Below is a small trained network, with its code and all its weights. Each question gives an input and a class and asks what happens when units are switched off, that is, made to give their printed mean instead of their output.

import numpy as np


def w(rows, s, z=0):
    codes = np.array(rows[::2]) - 128.0
    scale = np.full(codes.shape[1], s)
    scale[-1] = z or s
    return codes * scale


def norm(h):
    return h / np.sqrt((h * h).mean(-1, keepdims=True) + 1e-5)


def f(y):
    return np.maximum(y, 0)


def log_softmax(a):
    a = a - a.max(-1, keepdims=True)
    return a - np.log(np.exp(a).sum(-1, keepdims=True))


def net(x, mask):
    res = np.array(x, float).reshape(1, 8) / 4 @ E
    u = 0
    for l in range(3):
        y = f(norm(res) @ A[l][:, :-1].T + A[l][:, -1])
        res = res + np.where(mask[u : u + 8], y, B[l][:, -1]) @ B[l][:, :-1]
        u += 8
    return log_softmax(norm(res)[-1] @ U[:, :-1].T + U[:, -1])


A, B = {}, {}
E = w([
[124,46,158,50,179,71,179,127,64,99,68],'x0',
[137,181,155,163,89,125,177,72,62,136,75],'x1',
[218,168,108,78,118,91,118,172,143,9,37],'x2',
[120,132,138,124,120,120,120,128,133,131,128],'x3',
[123,126,121,123,121,130,113,103,133,125,125],'x4',
[129,132,138,121,122,119,122,124,131,128,132],'x5',
[141,133,136,118,137,131,131,116,135,131,131],'x6',
[126,132,138,129,133,120,140,140,137,134,125],'x7',
],0.011)
A[0] = w([
[88,191,137,202,82,216,171,97,192,221,244,151],'L0N1',
[2,50,162,72,119,125,184,81,86,214,147,154],'L0N2',
[90,46,182,88,189,122,158,102,38,147,188,90],'L0N3',
[75,46,124,33,180,73,107,126,115,138,214,2],'L0N4',
[113,226,139,177,120,104,163,72,58,190,23,149],'L0N5',
[132,238,127,181,80,122,181,64,90,141,116,87],'L0N6',
[207,200,76,167,65,135,108,157,176,121,105,74],'L0N7',
[183,132,166,156,144,100,152,84,55,137,159,93],'L0N8',
],0.0061,0.0059)
B[0] = w([
[76,144,66,50,189,20,106,89,105,61,118,254],'L0N1',
[157,72,143,166,75,145,185,164,148,192,58,233],'L0N2',
[143,122,153,167,94,168,153,63,236,157,121,199],'L0N3',
[71,153,144,204,254,116,92,67,183,41,80,173],'L0N4',
[210,161,141,136,45,142,160,70,63,116,168,216],'L0N5',
[90,138,197,203,163,143,136,174,133,105,131,190],'L0N6',
[184,90,194,171,61,181,121,159,145,112,140,191],'L0N7',
[83,117,120,115,98,146,103,73,133,208,184,152],'L0N8',
],0.0082,0.009)
A[1] = w([
[129,190,110,118,103,55,187,74,1,117,134,58],'L1N1',
[118,89,64,47,162,64,105,151,115,143,95,8],'L1N2',
[161,146,125,3,115,118,158,149,59,71,67,27],'L1N3',
[138,162,116,148,128,144,154,112,139,123,82,67],'L1N4',
[164,146,75,75,119,131,25,209,220,124,160,115],'L1N5',
[55,150,104,195,149,94,118,107,99,144,229,100],'L1N6',
[80,139,189,112,103,141,97,97,99,131,161,84],'L1N7',
[54,52,112,57,199,93,112,87,170,120,101,194],'L1N8',
],0.0079,0.0017)
B[1] = w([
[117,101,74,230,202,67,160,119,234,125,3,236],'L1N1',
[103,181,210,91,117,109,115,240,122,115,213,179],'L1N2',
[3,178,26,136,232,70,76,91,115,170,153,209],'L1N3',
[82,152,155,98,158,155,55,69,61,117,180,160],'L1N4',
[143,54,134,129,67,236,243,158,140,248,67,228],'L1N5',
[152,127,123,3,192,4,128,98,115,99,93,200],'L1N6',
[169,81,98,119,141,98,167,175,155,90,51,154],'L1N7',
[190,193,141,148,106,175,70,193,75,67,186,255],'L1N8',
],0.0072,0.0077)
A[2] = w([
[134,181,160,199,84,112,113,136,104,82,125,17],'L2N1',
[151,110,103,44,111,208,171,150,137,148,99,14],'L2N2',
[92,136,74,21,138,126,65,189,112,141,235,61],'L2N3',
[195,183,155,190,98,144,116,97,107,72,112,6],'L2N4',
[99,57,169,254,179,206,87,170,231,133,170,23],'L2N5',
[125,163,128,163,139,184,125,179,147,36,133,221],'L2N6',
[94,132,133,163,113,192,179,128,79,223,147,160],'L2N7',
[104,73,151,128,191,88,162,166,145,176,121,153],'L2N8',
],0.0091,0.0015)
B[2] = w([
[124,140,94,97,224,179,102,212,161,108,191,187],'L2N1',
[108,88,169,177,115,76,182,44,144,145,96,180],'L2N2',
[186,172,204,102,66,255,72,176,83,50,205,218],'L2N3',
[89,98,141,35,130,115,90,133,104,120,213,208],'L2N4',
[118,175,17,219,207,5,138,36,58,112,95,254],'L2N5',
[112,63,167,74,46,217,91,156,144,179,136,224],'L2N6',
[153,124,110,94,39,127,92,211,178,159,160,186],'L2N7',
[120,194,142,81,144,154,80,145,106,102,148,210],'L2N8',
],0.0092,0.0081)
U = w([
[153,171,172,52,124,188,71,186,116,64,214,167],'0',
[91,165,76,159,241,3,124,82,123,97,93,3],'1',
[171,50,148,150,42,159,171,130,152,208,99,245],'2',
],0.015,0.00075)

Each question gives the input, the list of numbers given to net, and the class t.
The units are the neurons (one row each of A and B). Each row of codes is followed by its name. A weight is (code - 128) times the scale printed after its matrix; where a second scale follows, it is the last column's (A, B and U).
mask holds one flag per neuron, layer by layer. A switched-off neuron (its flag False) gives its mean, the last column of its row in B, instead of its output. The means were averaged over made-up inputs and are rounded, as every weight is.
A unit's drop is (log p(t) with every unit on - log p(t) with that unit switched off) / (log p(t) with every unit on - log p(t) with every unit switched off).
The circuit of an input: a set's keep is (log p(t) with only the set's units on - log p(t) with every unit switched off) / (log p(t) with every unit on - log p(t) with every unit switched off). Starting from the 12 units with the biggest drops (on a tie, the unit counted first), units are removed one at a time, each time the one whose removal leaves the highest keep (on an exact tie, the one counted first), for as long as the keep stays at least 0.8.
units of the circuit, in order: the units of the circuit, biggest drop first
k most important neurons: the k neurons with the biggest drops, biggest first
k most important neurons of layer l: the k neurons of layer l with the biggest drops, biggest first
drop of u: that unit's drop, to one decimal
input [3,7,0,8,5,6,5,-6], class 2: most important neuron -> L0N1
input [8,-1,7,-4,4,-3,3,-3], class 0: 2 most important neurons -> L1N2; L0N5
input [0,-1,-8,-7,5,-7,4,5], class 0: 3 most important neurons -> L0N1; L1N1; L1N8
input [1,-5,-6,8,2,0,8,-4], class 1: 2 most important neurons -> L0N3; L0N2
input [-6,0,8,4,-2,0,-7,-8], class 2: 3 most important neurons -> L1N5; L0N5; L1N8
input [0,4,3,5,-8,6,3,8], class 0: 3 most important neurons -> L0N1; L2N5; L0N6
input [4,1,-2,7,8,-2,4,-7], class 2: 2 most important neurons -> L0N2; L1N1
input [3,-7,0,-4,-1,-3,-4,-4], class 1: 2 most important neurons -> L2N5; L0N4
input [3,0,6,3,-8,-5,-5,5], class 0: 4 most important neurons -> L0N5; L2N5; L1N2; L2N3
input [-8,1,-7,7,-1,-8,6,-5], class 1: 2 most important neurons -> L0N1; L2N6
input [1,-7,-7,-3,-7,5,-1,-3], class 1: 3 most important neurons of layer 0 -> L0N3; L0N4; L0N2
input [8,1,-8,-5,-2,3,6,-4], class 2: 2 most important neurons -> L0N2; L2N7
input [1,2,-3,0,1,-8,3,-3], class 2: drop of L0N2 -> 2.1
input [-4,-8,2,6,-3,-8,8,-5], class 2: units of the circuit, in order -> L1N5
input [-4,4,-6,-2,-4,-4,2,7], class 1: drop of L0N1 -> 1.8
input [-6,8,-7,-6,-3,-6,8,2], class 1: drop of L0N1 -> 1.4
input [-1,6,5,6,-3,3,0,0], class 0: drop of L0N1 -> 1.8
input [1,-2,-7,-8,-6,3,-5,1], class 1: 2 most important neurons of layer 0 -> L0N3; L0N2
